Below is a small trained network, with its code and all its weights. Each question gives an input and a class and asks what happens when units are switched off, that is, made to give their printed mean instead of their output.

import numpy as np


def w(rows, s, z=0):
    codes = np.array(rows[::2]) - 128.0
    scale = np.full(codes.shape[1], s)
    scale[-1] = z or s
    return codes * scale


def norm(h):
    return h / np.sqrt((h * h).mean(-1, keepdims=True) + 1e-5)


def f(y):
    return np.maximum(y, 0)


def log_softmax(a):
    a = a - a.max(-1, keepdims=True)
    return a - np.log(np.exp(a).sum(-1, keepdims=True))


def net(x, mask):
    res = np.array(x, float).reshape(1, 6) / 4 @ E
    u = 0
    for l in range(3):
        y = f(norm(res) @ A[l][:, :-1].T + A[l][:, -1])
        res = res + np.where(mask[u : u + 10], y, B[l][:, -1]) @ B[l][:, :-1]
        u += 10
    return log_softmax(norm(res)[-1] @ U[:, :-1].T + U[:, -1])


A, B = {}, {}
E = w([
[126,127,128,128,127,124],'x0',
[133,168,212,180,189,4],'x1',
[130,124,128,130,127,123],'x2',
[107,122,27,208,88,77],'x3',
[60,98,97,107,244,132],'x4',
[123,212,112,124,144,161],'x5',
],0.0026)
A[0] = w([
[127,162,112,115,149,143,144],'L0N0',
[122,153,56,170,87,69,125],'L0N1',
[147,146,176,60,112,123,54],'L0N2',
[110,254,127,126,130,161,192],'L0N3',
[196,122,91,96,92,137,74],'L0N4',
[95,82,168,138,100,101,103],'L0N5',
[140,60,184,164,108,138,167],'L0N6',
[119,141,185,89,135,124,64],'L0N7',
[106,17,158,134,106,116,211],'L0N8',
[110,99,102,126,180,128,1],'L0N9',
],0.0052,0.0027)
B[0] = w([
[129,96,102,94,131,64,171],'L0N0',
[204,35,196,139,207,191,252],'L0N1',
[140,62,130,131,173,171,162],'L0N2',
[220,95,48,70,160,44,253],'L0N3',
[30,156,145,89,172,124,179],'L0N4',
[198,169,86,96,144,110,167],'L0N5',
[146,159,88,80,187,101,208],'L0N6',
[193,57,124,186,190,181,160],'L0N7',
[180,254,48,75,160,122,252],'L0N8',
[46,128,163,89,164,123,144],'L0N9',
],0.0038,0.0028)
A[1] = w([
[191,104,56,132,146,96,102],'L1N0',
[176,139,168,150,199,62,254],'L1N1',
[161,188,150,168,100,139,50],'L1N2',
[137,112,69,76,120,162,122],'L1N3',
[195,152,192,142,34,131,137],'L1N4',
[118,112,69,254,92,125,9],'L1N5',
[107,149,21,225,95,75,147],'L1N6',
[161,167,210,110,102,184,151],'L1N7',
[190,123,93,159,55,110,172],'L1N8',
[143,112,66,94,135,75,57],'L1N9',
],0.0053,0.0011)
B[1] = w([
[131,202,207,55,88,152,233],'L1N0',
[100,150,94,164,4,222,253],'L1N1',
[66,125,137,109,170,161,141],'L1N2',
[86,165,152,168,43,195,206],'L1N3',
[12,90,35,127,230,103,166],'L1N4',
[168,47,223,73,197,152,153],'L1N5',
[176,96,204,34,220,190,180],'L1N6',
[88,65,119,129,234,133,150],'L1N7',
[29,134,83,85,216,107,186],'L1N8',
[157,168,157,77,91,138,192],'L1N9',
],0.004,0.0052)
A[2] = w([
[135,187,171,203,123,67,132],'L2N0',
[10,127,102,108,194,107,81],'L2N1',
[110,178,140,205,142,96,85],'L2N2',
[91,175,254,214,116,76,163],'L2N3',
[83,167,139,155,50,181,192],'L2N4',
[73,157,164,93,136,223,253],'L2N5',
[187,53,175,147,165,178,79],'L2N6',
[172,155,184,131,207,65,203],'L2N7',
[149,183,127,156,147,113,141],'L2N8',
[95,144,109,43,167,72,90],'L2N9',
],0.0046,0.0023)
B[2] = w([
[52,105,118,140,80,218,140],'L2N0',
[141,103,44,144,92,5,155],'L2N1',
[113,108,164,167,95,148,134],'L2N2',
[66,73,97,162,74,198,145],'L2N3',
[81,96,215,225,157,110,171],'L2N4',
[133,114,171,232,103,4,253],'L2N5',
[196,82,206,144,160,58,147],'L2N6',
[93,103,63,29,125,229,159],'L2N7',
[86,108,194,92,61,137,144],'L2N8',
[188,171,94,142,98,94,160],'L2N9',
],0.0038,0.0077)
U = w([
[170,38,196,94,241,181,137],'0',
[23,96,114,170,44,244,130],'1',
[86,118,2,127,170,35,122],'2',
[140,146,179,139,97,99,171],'3',
[171,222,107,49,101,175,115],'4',
[136,136,169,151,97,101,143],'5',
[156,177,88,208,168,200,1],'6',
],0.0086)

Each question gives the input, the list of numbers given to net, and the class t.
The units are the neurons (one row each of A and B). Each row of codes is followed by its name. A weight is (code - 128) times the scale printed after its matrix; where a second scale follows, it is the last column's (A, B and U).
mask holds one flag per neuron, layer by layer. A switched-off neuron (its flag False) gives its mean, the last column of its row in B, instead of its output. The means were averaged over made-up inputs and are rounded, as every weight is.
A unit's drop is (log p(t) with every unit on - log p(t) with that unit switched off) / (log p(t) with every unit on - log p(t) with every unit switched off).
The circuit of an input: a set's keep is (log p(t) with only the set's units on - log p(t) with every unit switched off) / (log p(t) with every unit on - log p(t) with every unit switched off). Starting from the 12 units with the biggest drops (on a tie, the unit counted first), units are removed one at a time, each time the one whose removal leaves the highest keep (on an exact tie, the one counted first), for as long as the keep stays at least 0.8.
units of the circuit, in order: the units of the circuit, biggest drop first
unit that matters most: the unit with the biggest drop
k most important neurons: the k neurons with the biggest drops, biggest first
top k neurons in layer l: the k neurons of layer l with the biggest drops, biggest first
input [-1,-5,-2,2,8,8], class 2: units of the circuit, in order => (L1N1; L2N1)
input [0,0,6,6,3,7], class 4: units of the circuit, in order => (L1N0; L1N6)
input [-1,-4,-2,-4,8,-7], class 2: unit that matters most => L1N1
input [3,2,3,6,-3,1], class 0: 2 most important neurons => (L1N5; L1N3)
input [-7,5,-6,-5,-5,8], class 4: units of the circuit, in order => (L0N3; L2N7; L2N5)
input [-2,8,-7,-4,-7,8], class 1: 3 most important neurons => (L1N1; L0N8; L1N6)
input [6,4,-2,3,-8,8], class 2: top 3 neurons in layer 1 => (L1N4; L1N8; L1N2)
input [3,7,4,-1,-8,-6], class 2: units of the circuit, in order => (L1N4; L1N8; L1N0)
input [2,6,-6,-6,-4,-3], class 0: units of the circuit, in order => (L1N7; L2N7)
input [-4,-6,5,5,-2,-7], class 4: 3 most important neurons => (L0N8; L1N1; L1N6)
input [1,0,1,3,1,5], class 4: top 2 neurons in layer 2 => (L2N5; L2N6)
input [7,5,2,8,8,7], class 0: 2 most important neurons => (L1N6; L1N8)
input [8,7,5,5,5,-8], class 4: 2 most important neurons => (L1N3; L0N8)
input [0,-5,-7,-6,6,-3], class 3: 3 most important neurons => (L2N5; L0N1; L1N8)
input [-7,-5,8,-4,7,-3], class 3: 2 most important neurons => (L1N3; L2N5)
input [0,-5,0,8,7,0], class 0: units of the circuit, in order => (L1N6; L1N1; L1N5)
input [3,-4,4,1,4,-6], class 4: 2 most important neurons => (L0N8; L1N1)
input [4,1,0,7,2,-6], class 0: units of the circuit, in order => (L1N6)
input [-7,4,5,-8,-3,7], class 0: top 3 neurons in layer 0 => (L0N8; L0N7; L0N2)
input [-2,3,-1,5,6,8], class 4: unit that matters most => L0N3
input [4,5,-5,8,-6,-7], class 0: 4 most important neurons => (L1N6; L1N5; L0N1; L0N3)
input [-8,-2,-6,5,3,-4], class 5: top 3 neurons in layer 0 => (L0N1; L0N8; L0N3)
